Each row has a class, written after it.
[-152 -195 -165   52   24  138  -50  -26   82   66  239 -140  -44 -118
   -7 -170  129  -85  218 -109  -68  -72 -126  -36 -107  -11  -22   28
 -185   87  244  381   82 -242  190] : S
[  51  188  -61   83    1  123  -42   38  -48   17 -194   63  -81  -38
   73  205  131 -143 -168   64  -78   40  -81    6  116  -72  -67   -1
   95  -17   42  -15  -95   28   15] : X
[ -56  125  -31  -53   84  -40  -50   55    7   32  -48   45 -187  -29
  -19  192  -30  -60  -64   37    6   99  -34   -7  102   66   -6  -43
   78  -60 -116  -37  -50   55   27] : N
[  17 -152 -132  179  -14  -54  -34  -24  -76 -126  386  -57 -164  -51
  -94 -137  -26   17   76  108    7   72    7 -137  -48  -88  -50  -37
  -52   49 -120   32  109 -115   51] : K
[ 177  142   74  -36    0  -34 -104   50 -127  -29   78   89 -208  -44
  147   52   57 -164   43  -40   55 -100  -33  123   75  111   18 -130
   57  -52  -52   60  100   86  158] : N
[-185   83  292 -308 -109  250 -185  166  -13   97   79  250  -85  171
   82 -117 -256 -125  366 -236   79 -132  145  270   54  289  -32  -38
 -190 -143 -283 -326  -59  233  -40] : L
[   7 -182 -229   -7   -7  -71   22 -170  149  114  419 -225 -200   53
    1 -131   37  165  162 -152   49 -252  174   52  -25  303   12 -147
  -77  294  355   84   48   21  304] : P
[ -87 -448  -83 -237  285 -290   42 -134 -132   72  449  -32 -222  -49
 -641 -316   66 -232  107 -293  113 -412  -34   10   42  316  289    0
 -419  399  -74  288 -297 -361  -32] : P
[  -2  194  -53  -61  -99  -18 -106   99   76 -128 -210  146  -36   44
  124  342  120 -129   76   14  -78   57  -73    2  113   21    2  -12
  -41   32 -188  -46 -147   50  -77] : Q
[  24 -137 -134  170  -15   91  -15   10 -158  -89  146  -42  -87  -44
  -45   -5   74  -49   31   49  -60   83  -24 -131   53  -65  -71  -50
    2  134  -11   92   44 -111   95] : P
[-174 -174 -414  250  160   -4  285  -45 -136  163   45 -275 -275   76
 -207 -178  167 -168  -45  238  -50  -21  -94 -354   48  484 -262  -19
 -129  330  471  696  557 -376  227] : P
[-121 -137 -102  -67  156  -39  101 -207  131   30  272 -121  -39   37
 -189 -157  -22  212  124 -145  123 -122   49 -156   71   57  -74 -114
   59  178   -3  133   12  -44  156] : F
[-252 -200  319 -359  119  -17   73   32  458 -161  309 -368 -160  249
   98  -36 -221  899 -287 -332 -325  109 -211 -190 -238 -296  251  111
   26 -186 -113 -130 -809   70   74] : A
[-129  142   60  -71  -84   91   -6   52  141   26 -342  204 -131  204
  224  170    9   32 -125  -24  -12 -143  -40   45  112  -15   53  -23
  200  -46  116  -59 -199   81    6] : X
[-260 -155  128  -23  -71  -89  203   88  179  -53  512  -40 -347  113
 -378 -392 -160  -53  255 -194 -160 -184  111 -111 -169  288  461  -41
   46  -48 -405 -186 -189 -333  -47] : X
[  66   84  -30  143  -28  -37 -157   11  157 -111  -68   -6  -10    0
   22  155   83  -23  -61   51 -117 -151 -132   19  -38 -111  -53  -19
  -27  -42  157   95 -109    5    3] : L
[  20 -113  -99  285 -137   70  -56  187 -140  -99  586   -9 -206  -42
   23  -45 -134 -149  168  -14   93  -10  186   46  -46  144 -122  -54
 -192  -73  -34  -92  285  -35  154] : X
[-102  203   21    3   20   56  -70   54  170 -101  -67   89  -25  -14
   99  187   37 -115   93  -73   55   57  -12   24  150   94  127 -103
  194  -19  -33  -70 -230  212   98] : Q
[  68 -111 -114  -59   55   94   54 -148   90  131  109  -48 -116   47
  122   55   64  164  -56 -131  152 -245   94  -12   76   97 -222  -90
  -77  133  242   35  144  -26  100] : F
[ 112  184  -96   99    9   21  -88  131   47  -29  -76   68 -156   14
  176  341   83 -188  175  115   -6   60  -42   -3  194   82 -160   -2
   10   44  -54  112   54  -58  -13] : N
[  32  -52   -8  121 -156   60  -84   64 -205  -70  408   65 -164  -32
  -32 -148  -19 -119  114  -28   39  -36   91    9  -81 -129  -67  -52
  -93 -121 -201 -167  121   -6    6] : X
[ 166  104  -35 -114  119  -14 -194  121 -188  -86  206   32 -290 -156
   50  163   71 -182 -155  -55    6  316 -117   38   48  -47   79  -87
   57 -141 -217   91  106  -19   44] : S
[-359   59  216 -211 -136   -7   74   64  523  -79 -204  -98  796  -19
  147  222  113  414  256 -366   59  172   33  -69   30  -41  146  -44
  -20  295 -170  -28 -338  323  138] : Q
[ 278  224  -43  117   28  113 -163   17    3   25  -80   61  -71  -16
  234  349  192  -11 -176  128  179   70 -137  -17  173 -138  -16  -76
  226  -40  213  109  170  -68  -24] : S
[ -48  -48   35  118  127  -22  -87   54 -213  -42  129  -98 -157 -217
  -77  -15  -20    2  124  241  -73  280  -39 -189   56 -188 -309  -57
   84 -133 -281 -154  113  -99  -95] : K
[-158 -253 -127  265 -195  -72  -37   25   78 -262  163   37   45  -26
 -124    0  135 -128  194   16 -159  -40  -15 -190 -181 -168   38  -34
  -96   94  -17   84 -130  -59   34] : L
[  90  177 -206 -447 -265  280  212  394  197 -138 -403  325 -208  435
  -60  405  104 -335   -8 -142  148   60   40   50  252  242 -367 -365
 -209 -111  201  202 -129 -351  180] : N
[ -21   68  317 -208   73   33   45  120   81  124  180  -24 -107  111
   13 -220 -371  102   57 -260   47   16  157  154  -23  208  231  -62
   -4 -233  -27 -216    4  228  -27] : A
[  21  124  320 -288  277 -253   21   87   19  256  188   16 -421   45
  -48  -82 -346  276  113   10    4  331  -96  -52  147  117  229  -56
  236 -137 -345 -123  111   78  -93] : S
[  25 -142  -85  196   -6  -21  -37   25  -83 -134  363  -38 -111  -44
 -176  -97   59  -30    2   16  -63   88  -67 -111  -52 -133  -97  -30
  -80   97 -126   48   72 -133   16] : P
[-104 -241  -69  -19   18   78    8  -90  218  108  137 -125   35   12
  -55 -140   32   85  163  -92    3 -295  -32  -52  -81   63   30  -40
  -52  105  158  252  -47 -112  124] : F
[-101 -103 -135  -22   -6   44  -46 -176  308  120  143   17  -48   30
   79   -5  107  196   42 -120   81 -220   78  -50    5  -51 -137  -49
  -54  212   72  -31   51   -7   -3] : F
[ -16    6  189  -84  -23   14    1  100  159  125  210  -59 -138   97
   -2  -68 -312  108  211 -202   77  -68  145  159   29  269   62 -172
 -101 -116   74 -265  -53  228   43] : S
[ -75 -136 -143   51  -30   77  -31 -100  170   27   78   21   47   48
   92   34  160  158   53 -105  111 -139  -15 -114   64  -94  -65  -97
   15  236  206  218  162 -113  101] : F
[ 270  131  -87  347 -137  159 -158  157 -141  -46 -180 -107  -12 -340
  140  393  152  -67 -314  222  -73  -87  -47   58  128 -267 -338 -207
  111 -136  149   30   54 -243  231] : K
[  -9  202  303  -22 -265   45  -80  181  284   98  127   75  167   61
  134  -95 -217  -20  429 -199 -116 -249  271  367 -141  177  174   30
 -253 -205   39 -626  -79  297 -244] : L
[  75 -265   13  502   25 -168  163   29   93   19  514 -101 -168   29
  -50  -99 -308  170   77  165  131 -204  107 -149   10  -65  279    6
  282   -9  -74  -77 -119  117  -25] : X
[ 140  107  -18  145  -12  131  -68   55 -111  -42 -183  117  -10  -61
  156  209  186 -127 -189   29    7  -89 -198   35  157 -148   33  -27
  176   30  -29   69  -66  -26   24] : Q
[-300 -276 -169  -90    1 -113 -128   16  402  133  242  -73 -191  -62
 -158 -109  -42  219  108  -98 -156 -104 -134   45  -54   39  101 -131
  -77  256  -95   56 -320  -66  277] : Q
[  55  188 -108  -30  -14  -30 -191   65    6  -44 -158  147 -144  -15
   11  199  145 -169 -144  121 -126   26  -91   74   90    8  -59   -6
   12  106 -116   64  -68 -102   44] : A
[ 137   65  -15   15   85  -21  -56  -61 -143  -22 -129  128  -93  -67
   84   66  115 -171  -99   69   62  -38  -60    9  129  -22  -47  -16
   12   80  -46   57   55   35  -82] : K
[ -27   -2 -104  316 -154   87  -41 -240   61 -186  502 -288   87   48
   15   75 -122  444  148   26  -38 -229  143   34  -72  -95 -228   19
 -117   -3  384 -104  -88  156  147] : F
[132 174  30  95  22   7 -92  49  71  47 -22 -30 -95 -97 199 157  71 -20
 -83  56  16 -75 -54  51 119 110 -23 -19  54  68 -12  91 -12  33 167] : Q
[ -70 -113 -109   88   45  -28  -75   33 -174  -91  332  -25 -236  -69
   24  159   52  -59  156  -54  249  219   79 -227  143  -28 -177 -119
   -6   44 -240    5  133  -21   36] : Q
[-187  -34  -30 -112  -68  -16 -128  -21  310   87  151  -51  -98   38
  -67  -69   17   66  267 -133  -17  -68   -6  -69  -62   73   41 -104
 -140   84   24  120  -20 -108  105] : S
[  18  207  337  -96  -25  -86  -57  120  235  124  350  -13 -156  110
   22  -70 -269  145  228 -174  103    1  137  168  -24  236   93  -68
  -55 -181   -8 -310   77  147  -27] : S
[ -88  168  273  -31  -82  -22   -8    9  266   99  118   57    5  102
   53  -66 -175  130  259 -123   31 -144  110  114  -42  140  208  -52
  101 -134   63 -332   66  150 -105] : K
[  24 -116  -69  111  -22   34 -118   10 -132 -167  115   20  -75  -14
 -161  -57   69 -114   53   45  -66  128  -95 -192  -75 -171  -71  -64
  -82  -57   20  116  109 -135   32] : L
[ 420  307 -190  242 -227  120 -221   43 -244   16 -350   41  -69   33
  486  -32   -9 -353  -85  394  -71 -305   44  477   59   84 -418  157
  -44  -17  -55   -3 -122  250  176] : Q
[ 268 -130 -166   94   78  -51   98 -158 -409 -138  588 -196 -350   56
  -33 -316   38   28  -20   87  163  103 -108 -102   -6   42 -161 -102
  -51  106  -47  398  290  -23  187] : K
[-197 -126  -56  180 -109   47  -16   70   42 -118  148  -12  -76    3
 -136  -71  -53  -79  117   31 -132   95   12 -168 -124  -41  113  -37
 -115  -65   33  -73  -32   17  -91] : P
[ 122  162   -8   93   99  -19  -43   12  -97  -36  -92  126 -186  -41
  106  181  163 -109 -199   62  -50   72 -174  -70  119  -76    1   -5
  126   37  -79   89  116   28  -94] : L
[  99 -153 -137  235    4  -69    0  126 -279  -54  476 -257 -231 -170
 -175 -259 -169  -23   89  118 -256  180   92  -83  -53   32 -146 -110
 -116  -23   18  127  250 -103  321] : S
[ 255 -421 -107  337  217   49  161  -25 -215    1   92 -258   32 -141
 -249 -183   15 -166 -298  258 -158  140 -186 -159 -126   63   86  129
   40  148  -26  266 -139  -34   56] : F
[  18  110  -20  195   83  196  -17   55   74  -18 -212   15  -73  -98
  140  267   83 -154 -121   31   11  -21  -96  -51  163   68   21  -90
  219  -19  126   86 -146   76  137] : L
[-219 -119  -34    7   36  -23  130 -102  323   -3  236  -84  105  111
 -175   29  -91  247   65 -217  -12  -83   39 -130  -34  124   27   -7
  -95  162  147  117   36   50   78] : Q
[  39 -196 -211   89   -6  142  -11    8 -131 -102  186  -44 -114  -42
  -87   57 -119   48  -48   40   34  111   37  -80   31 -186  -88  -38
  -92  -75 -136  -53   19 -159  -84] : N
[  58   79  320   59  -44  -87  -70   97  310  165  252  -59   84  -76
 -139  -69 -299  134  184   93 -152  -80  121  170 -150  222  202  -17
  -68 -156   96 -287  122  148 -131] : K
[ -44 -374 -211  -30  145 -100  189 -152  347  154  167  -72 -231  131
  -36  -51    3  184   31 -121   73 -298   26 -220  -15  166  -30  -95
   -7  263  152  134   29  -78   87] : P
[  53 -156 -177  168  -85 -283  -81  114   43  131  154  126 -355   37
  -25 -347 -219  -43  163  388 -240  -82   -7   60 -151 -105  -91   97
  -74    3 -484 -488  -82   83 -158] : P
[ 281 -136 -176  419   75 -188 -131   59 -172 -184  644 -106 -299    2
  -32 -100   66  -15  -35  146   24 -164    6 -220   75  -77   29  -56
  108  180  -51  253  139 -111  262] : L
[-103 -267 -214 -142   25  147   43 -107  125   64   86  -10   10  107
 -120 -214   17   65   74 -161  -21 -192   60  -31  -24  -55 -140  -90
 -106  150  185   91  -41 -100  112] : A
[ -67  101  -86  -79  102 -149   41 -117  587  -67  198 -186  283  -83
 -381  157  125   79  530  -83 -410  -71  -75   40  -75  233   99   60
  -46  238   78   91 -203 -219   50] : F
[ -46 -152  -96  207   18  -22  -43  -68  -27  -88  380  -80 -200  -72
 -108  -40  -37  160   -7  133  -22   24   -1 -194  -63 -118    0  -29
   47  -29   41   19   90 -137   57] : L
[ 122  139  158   88   83  -10 -196    3  -38    1 -360  124  115  -27
  290  160   39 -162   17  137  103  -78  -55   57  109   58 -171  -72
  207  -45  168  -12   52  410  157] : K
[ 182  144  -85   88    0   97  -73  116   69  -57  -75   96  -99    7
  131  263    0 -112 -102    9    0  -63   -6   46  148   37 -109  -27
   -3   11  -66  -31    0  -43   54] : P
[   3   98  -36  -37  107    8  -85   79   76  -29 -122   18 -155  -23
   61  287   72  -35  -49   27 -120   78 -136  -50   90   62 -121  -18
   33  -28  -54   40   12  -71   14] : F
[ -13 -114 -117 -115    5  101  -15 -127  187   73  101  -68   54   15
  -66  112   89  208  -15 -141   53  -91   -5  -56   27  -71 -150  -95
  -80  178   86  132    8  -87   50] : P
[ 187   27   -8  297   87   21  -22  -30  -37   49  -61  138   82 -145
   74  208  119 -215  -49  104   74  -92   94   36  210   83  -36 -123
  271  198  201  104  271  168    1] : X
[ -59 -248 -105 -132   78    2    9  -66  197   73  190  -78 -125   21
   72  -42   -3   28  197 -185  132 -172  123 -112   -5  210  -49 -158
  -90  144  131  210   18   52  263] : A
[ 247  -42 -387  347  180 -123  217 -236 -273  166 -164   82 -380   88
   88  115  119  -10 -289  172  204 -244 -185 -208  300 -264   72  107
  211  214   75  -59   19 -184 -239] : K
